Here is a tiny trained network, its code and every weight. The questions are about switching its units off for an input and a target symbol, where a switched-off unit gives its printed mean instead of its output.

import numpy as np


def w(rows, s, z=0):
    codes = np.array(rows[::2]) - 128.0
    scale = np.full(codes.shape[1], s)
    scale[-1] = z or s
    return codes * scale


def norm(h):
    return h / np.sqrt((h * h).mean(-1, keepdims=True) + 1e-5)


def f(y):
    return y / 2 * (1 + np.tanh(0.7978845608 * (y + 0.044715 * y**3)))


def softmax(a):
    e = np.exp(a - a.max(-1, keepdims=True))
    return e / e.sum(-1, keepdims=True)


def log_softmax(a):
    a = a - a.max(-1, keepdims=True)
    return a - np.log(np.exp(a).sum(-1, keepdims=True))


def net(x, mask):
    ids = ['αβδεζηθλμξπσφψω'.index(c) for c in x.split()]
    T = len(ids)
    res = E[ids] + P[:T]
    u = 0
    for l in range(2):
        q, k, v = (norm(res) @ M[l].T for M in (Q, K, V))
        z = softmax(np.where(np.tri(T) > 0, q @ k.T / 2**0.5, -1e9)) @ v
        res = res + np.where(mask[u], z, O[l][:, -1]) @ O[l][:, :-1]
        u += 1
        y = f(norm(res) @ A[l][:, :-1].T + A[l][:, -1])
        res = res + np.where(mask[u : u + 8], y, B[l][:, -1]) @ B[l][:, :-1]
        u += 8
    return log_softmax(norm(res)[-1] @ U[:, :-1].T + U[:, -1])


Q, K, V, O, A, B = {}, {}, {}, {}, {}, {}
E = w([
[28,113,140],'α',
[168,140,96],'β',
[70,164,138],'δ',
[158,153,102],'ε',
[132,206,129],'ζ',
[29,141,132],'η',
[16,50,128],'θ',
[70,164,114],'λ',
[152,59,195],'μ',
[176,110,119],'ξ',
[179,106,41],'π',
[113,104,169],'σ',
[32,164,92],'φ',
[250,95,151],'ψ',
[71,175,33],'ω',
],0.015)
P = w([
[94,126,202],'0',
[154,3,227],'1',
[232,144,207],'2',
[215,88,105],'3',
[85,105,81],'4',
[77,127,24],'5',
[94,166,4],'6',
[67,142,42],'7',
[113,178,170],'8',
[174,130,193],'9',
[123,174,112],'10',
[152,163,158],'11',
],0.0074)
Q[0] = w([
[202,122,195],'0.h1',
[207,255,9],'0.h1',
],0.0043)
K[0] = w([
[118,136,61],'0.h1',
[2,103,179],'0.h1',
],0.0051)
V[0] = w([
[95,244,148],'0.h1',
[227,174,123],'0.h1',
],0.011)
O[0] = w([
[216,88,254,34],'0.h1',
[78,223,224,1],'0.h1',
],0.0086,0.0012)
A[0] = w([
[198,150,131,204],'0.n1',
[207,85,251,137],'0.n2',
[92,74,89,140],'0.n3',
[80,77,147,89],'0.n4',
[68,148,160,114],'0.n5',
[85,179,242,254],'0.n6',
[120,158,87,149],'0.n7',
[31,133,90,128],'0.n8',
],0.011,0.0031)
B[0] = w([
[110,101,1,212],'0.n1',
[85,127,68,202],'0.n2',
[187,231,189,203],'0.n3',
[154,183,122,148],'0.n4',
[120,71,42,174],'0.n5',
[133,85,67,253],'0.n6',
[81,15,141,179],'0.n7',
[250,114,53,244],'0.n8',
],0.0071,0.0043)
Q[1] = w([
[114,182,196],'1.h1',
[156,145,254],'1.h1',
],0.0082)
K[1] = w([
[149,172,18],'1.h1',
[135,81,2],'1.h1',
],0.0097)
V[1] = w([
[254,12,29],'1.h1',
[24,189,14],'1.h1',
],0.009)
O[1] = w([
[4,186,114,254],'1.h1',
[96,94,27,101],'1.h1',
],0.018,0.0021)
A[1] = w([
[72,136,48,72],'1.n1',
[86,188,149,179],'1.n2',
[157,146,74,119],'1.n3',
[55,9,101,225],'1.n4',
[167,184,103,180],'1.n5',
[111,102,63,4],'1.n6',
[137,161,101,156],'1.n7',
[139,143,174,78],'1.n8',
],0.013,0.0019)
B[1] = w([
[123,166,130,246],'1.n1',
[124,66,226,253],'1.n2',
[87,96,97,180],'1.n3',
[154,196,1,247],'1.n4',
[27,137,151,163],'1.n5',
[152,141,88,198],'1.n6',
[62,93,97,155],'1.n7',
[206,160,181,149],'1.n8',
],0.007,0.0047)
U = w([
[117,156,189,15],'α',
[69,120,163,118],'β',
[90,188,69,39],'δ',
[113,139,221,157],'ε',
[145,164,183,187],'ζ',
[113,186,99,80],'η',
[118,110,161,49],'θ',
[2,44,152,136],'λ',
[29,18,201,134],'μ',
[66,102,162,57],'ξ',
[164,31,52,253],'π',
[26,192,208,170],'σ',
[230,98,180,173],'φ',
[182,254,137,126],'ψ',
[87,140,126,68],'ω',
],0.0097,0.0035)

Each question gives the input, a string of symbols that net reads in full, and the target symbol t.
The units are the heads (2 rows each of Q, K, V and O) and the neurons (one row each of A and B). Each row of codes is followed by its name. A weight is (code - 128) times the scale printed after its matrix; where a second scale follows, it is the last column's (O, A, B and U).
mask holds one flag per unit, layer by layer, with each layer's heads first. A switched-off unit (its flag False) gives its mean, the last column of its rows in O or B, instead of its output. The means were averaged over made-up inputs and are rounded, as every weight is.
A unit's drop is (log p(t) with every unit on - log p(t) with that unit switched off) / (log p(t) with every unit on - log p(t) with every unit switched off).
The circuit of an input: a set's keep is (log p(t) with only the set's units on - log p(t) with every unit switched off) / (log p(t) with every unit on - log p(t) with every unit switched off). Starting from the 12 units with the biggest drops (on a tie, the unit counted first), units are removed one at a time, each time the one whose removal leaves the highest keep (on an exact tie, the one counted first), for as long as the keep stays at least 0.8.
units of the circuit, in order: the units of the circuit, biggest drop first
unit that matters most: the unit with the biggest drop
top k neurons: the k neurons with the biggest drops, biggest first
top k neurons in layer l: the k neurons of layer l with the biggest drops, biggest first
input ε ψ α β α ψ β ψ, target φ: top 2 neurons -> 0.n8, 0.n2
input ε β α β β β, target φ: units of the circuit, in order -> 0.h1, 1.h1
input β θ η β ψ θ, target π: units of the circuit, in order -> 0.h1, 1.h1
input β δ η α β β β β θ α σ, target π: units of the circuit, in order -> 0.h1, 1.h1, 0.n6, 0.n2
input ε β ξ β λ, target φ: units of the circuit, in order -> 0.h1, 0.n8, 1.h1
input ε ψ ε β μ α ψ θ, target φ: units of the circuit, in order -> 0.n8, 1.h1, 0.h1
input β β φ φ δ, target π: units of the circuit, in order -> 0.h1, 1.h1, 0.n6, 0.n2
input α θ β λ, target σ: top 2 neurons -> 0.n3, 0.n1
input ε μ σ ε φ, target φ: units of the circuit, in order -> 0.h1, 0.n8, 1.h1
input ε β β, target φ: top 2 neurons -> 0.n8, 0.n6
input ε ε λ, target φ: top 2 neurons in layer 0 -> 0.n2, 0.n8
input α θ α α α, target σ: top 3 neurons in layer 0 -> 0.n3, 0.n1, 0.n6
input ε β α ψ α σ, target φ: unit that matters most -> 0.h1
input β α α β η, target π: units of the circuit, in order -> 0.h1, 1.h1, 0.n6
input β ψ φ α λ θ β β β β ε, target π: top 2 neurons in layer 0 -> 0.n8, 0.n1
input β β β λ ε α β β β, target π: top 2 neurons -> 0.n8, 0.n6
input β α θ ω ω β λ, target π: top 2 neurons in layer 0 -> 0.n8, 0.n6
input α β ε β ε η, target σ: top 4 neurons -> 0.n1, 0.n3, 0.n6, 0.n8
input α ζ β ψ η μ β θ ε ζ, target σ: top neuron in layer 0 -> 0.n3
input α β φ β ψ δ φ ψ ω, target σ: top 2 neurons -> 0.n1, 0.n3
input ε β ε π, target φ: top neuron -> 0.n8
